Below is a small trained network, with its code and all its weights. Each question gives an input and a class and asks what happens when units are switched off, that is, made to give their printed mean instead of their output.

import numpy as np


def w(rows, s, z=0):
    codes = np.array(rows[::2]) - 128.0
    scale = np.full(codes.shape[1], s)
    scale[-1] = z or s
    return codes * scale


def norm(h):
    return h / np.sqrt((h * h).mean(-1, keepdims=True) + 1e-5)


def f(y):
    return np.maximum(y, 0)


def log_softmax(a):
    a = a - a.max(-1, keepdims=True)
    return a - np.log(np.exp(a).sum(-1, keepdims=True))


def net(x, mask):
    res = np.array(x, float).reshape(1, 3) / 4 @ E
    u = 0
    for l in range(4):
        y = f(norm(res) @ A[l][:, :-1].T + A[l][:, -1])
        res = res + np.where(mask[u : u + 10], y, B[l][:, -1]) @ B[l][:, :-1]
        u += 10
    return log_softmax(norm(res)[-1] @ U[:, :-1].T + U[:, -1])


A, B = {}, {}
E = w([
[204,195,119,237,160,92,81],'x0',
[70,8,113,110,202,112,55],'x1',
[167,53,95,200,122,213,63],'x2',
],0.012)
A[0] = w([
[80,94,139,46,85,165,184,170],'0.n1',
[99,98,160,66,50,217,117,123],'0.n2',
[68,133,142,122,152,7,115,3],'0.n3',
[102,145,118,103,30,211,210,68],'0.n4',
[103,182,128,89,114,83,160,71],'0.n5',
[82,152,137,80,155,29,180,131],'0.n6',
[149,179,118,69,107,35,124,109],'0.n7',
[108,157,130,127,120,10,112,110],'0.n8',
[148,168,134,137,96,146,178,148],'0.n9',
[105,162,146,99,151,110,116,77],'0.n10',
],0.012,0.0045)
B[0] = w([
[91,103,158,142,71,159,15,254],'0.n1',
[146,105,95,168,185,137,210,224],'0.n2',
[180,200,3,93,190,99,113,186],'0.n3',
[252,166,146,32,165,137,166,229],'0.n4',
[102,55,201,121,79,106,181,196],'0.n5',
[172,195,123,142,82,68,25,239],'0.n6',
[110,87,214,168,129,162,161,207],'0.n7',
[128,87,134,120,175,137,206,198],'0.n8',
[52,79,82,189,53,143,107,199],'0.n9',
[155,66,79,150,151,197,129,156],'0.n10',
],0.016,0.0099)
A[1] = w([
[110,139,156,167,147,53,217,7],'1.n1',
[195,176,102,48,246,142,207,9],'1.n2',
[182,175,95,114,154,107,157,179],'1.n3',
[69,103,81,67,139,232,190,52],'1.n4',
[236,148,135,133,47,165,185,80],'1.n5',
[24,133,151,207,135,80,248,1],'1.n6',
[139,153,130,121,177,105,64,54],'1.n7',
[149,183,90,122,113,221,212,78],'1.n8',
[55,184,56,51,61,117,96,163],'1.n9',
[119,191,69,188,82,165,74,72],'1.n10',
],0.014,0.002)
B[1] = w([
[108,178,46,188,216,234,122,168],'1.n1',
[238,184,55,94,153,25,100,191],'1.n2',
[101,110,41,141,96,113,138,171],'1.n3',
[133,73,37,89,140,150,183,171],'1.n4',
[128,170,151,191,81,131,209,250],'1.n5',
[50,127,190,246,251,191,170,169],'1.n6',
[138,93,151,94,190,160,122,175],'1.n7',
[243,94,150,153,178,100,115,180],'1.n8',
[132,163,180,123,198,247,80,152],'1.n9',
[119,142,205,7,81,146,108,178],'1.n10',
],0.016,0.012)
A[2] = w([
[115,108,171,152,54,120,142,94],'2.n1',
[109,209,136,172,62,160,124,153],'2.n2',
[144,173,135,121,21,112,139,31],'2.n3',
[127,85,95,113,158,105,43,91],'2.n4',
[104,109,195,132,64,64,163,2],'2.n5',
[190,152,50,135,63,96,168,23],'2.n6',
[169,116,131,190,148,89,86,109],'2.n7',
[90,180,97,166,168,46,144,148],'2.n8',
[102,154,101,117,184,95,34,207],'2.n9',
[104,78,7,106,147,57,173,166],'2.n10',
],0.015,0.0022)
B[2] = w([
[128,179,86,52,128,159,95,218],'2.n1',
[68,112,134,94,89,176,166,232],'2.n2',
[56,204,109,102,57,136,92,236],'2.n3',
[50,98,184,163,182,141,85,250],'2.n4',
[112,167,104,73,99,239,90,200],'2.n5',
[183,107,173,126,198,117,107,248],'2.n6',
[130,154,166,57,164,168,143,190],'2.n7',
[190,162,112,212,148,121,178,188],'2.n8',
[232,73,174,116,122,133,79,243],'2.n9',
[106,144,6,135,82,87,153,254],'2.n10',
],0.017,0.0075)
A[3] = w([
[34,106,37,153,100,63,133,29],'3.n1',
[95,149,135,71,19,107,153,4],'3.n2',
[91,164,108,194,226,88,89,125],'3.n3',
[109,97,119,208,106,95,253,60],'3.n4',
[40,144,114,103,92,112,55,65],'3.n5',
[126,37,152,150,95,145,200,121],'3.n6',
[51,109,50,143,101,77,136,71],'3.n7',
[123,95,183,148,99,64,57,42],'3.n8',
[142,115,86,81,153,91,104,82],'3.n9',
[232,126,65,147,111,26,151,34],'3.n10',
],0.017,0.003)
B[3] = w([
[41,87,51,126,110,137,125,170],'3.n1',
[98,149,129,125,2,108,95,211],'3.n2',
[143,143,156,64,26,106,170,201],'3.n3',
[98,118,191,146,220,88,97,195],'3.n4',
[196,117,140,157,142,124,188,193],'3.n5',
[127,180,69,121,135,47,109,171],'3.n6',
[34,118,91,127,95,135,128,165],'3.n7',
[110,98,147,118,176,91,69,172],'3.n8',
[111,133,161,190,98,187,183,178],'3.n9',
[226,128,69,90,143,61,154,247],'3.n10',
],0.023,0.011)
U = w([
[100,190,160,97,6,170,116,192],'0',
[201,143,79,109,130,83,156,231],'1',
[112,74,183,96,152,139,35,138],'2',
[19,72,43,126,108,118,119,2],'3',
[64,179,178,198,168,137,176,40],'4',
],0.018,0.0026)

Each question gives the input, the list of numbers given to net, and the class t.
The units are the neurons (one row each of A and B). Each row of codes is followed by its name. A weight is (code - 128) times the scale printed after its matrix; where a second scale follows, it is the last column's (A, B and U).
mask holds one flag per neuron, layer by layer. A switched-off neuron (its flag False) gives its mean, the last column of its row in B, instead of its output. The means were averaged over made-up inputs and are rounded, as every weight is.
A unit's drop is (log p(t) with every unit on - log p(t) with that unit switched off) / (log p(t) with every unit on - log p(t) with every unit switched off).
The circuit of an input: a set's keep is (log p(t) with only the set's units on - log p(t) with every unit switched off) / (log p(t) with every unit on - log p(t) with every unit switched off). Starting from the 12 units with the biggest drops (on a tie, the unit counted first), units are removed one at a time, each time the one whose removal leaves the highest keep (on an exact tie, the one counted first), for as long as the keep stays at least 0.8.
circuit, biggest first: the units of the circuit, biggest drop first
most important unit: the unit with the biggest drop
k most important neurons: the k neurons with the biggest drops, biggest first
k most important neurons of layer l: the k neurons of layer l with the biggest drops, biggest first
drop of u: that unit's drop, to one decimal
input [-8,-6,5], class 1: circuit, biggest first : [0.n2]
input [-2,2,-6], class 2: 2 most important neurons : [0.n6, 0.n3]
input [-7,0,0], class 0: 4 most important neurons : [0.n1, 0.n4, 0.n2, 0.n8]
input [-8,-5,2], class 1: 2 most important neurons : [0.n2, 0.n4]
input [-2,1,-5], class 2: 2 most important neurons : [1.n5, 0.n3]
input [6,-5,-1], class 4: 2 most important neurons : [0.n1, 0.n6]
input [-6,8,0], class 2: 3 most important neurons : [0.n1, 0.n8, 0.n7]
input [-1,8,1], class 3: 2 most important neurons : [0.n6, 0.n1]
input [0,4,-7], class 2: 2 most important neurons : [0.n6, 0.n2]
input [-4,2,8], class 3: 2 most important neurons : [0.n6, 0.n4]
input [-8,2,1], class 3: 3 most important neurons : [0.n2, 0.n1, 0.n6]
input [0,7,7], class 3: 3 most important neurons : [0.n6, 0.n1, 2.n10]
input [0,2,5], class 3: 2 most important neurons of layer 0 : [0.n4, 0.n6]
input [0,4,8], class 3: 2 most important neurons of layer 0 : [0.n6, 0.n4]
input [-2,0,-2], class 0: most important unit : 0.n5
input [-2,-1,0], class 0: 2 most important neurons of layer 0 : [0.n1, 0.n3]
input [-5,0,-2], class 0: 3 most important neurons of layer 0 : [0.n1, 0.n4, 0.n2]
input [3,1,6], class 2: 3 most important neurons of layer 0 : [0.n4, 0.n5, 0.n9]
input [-4,1,-4], class 2: drop of 1.n5 : 0.5
input [-6,2,5], class 3: drop of 0.n1 : 0.2
input [4,-4,-2], class 4: drop of 0.n8 : 0.0
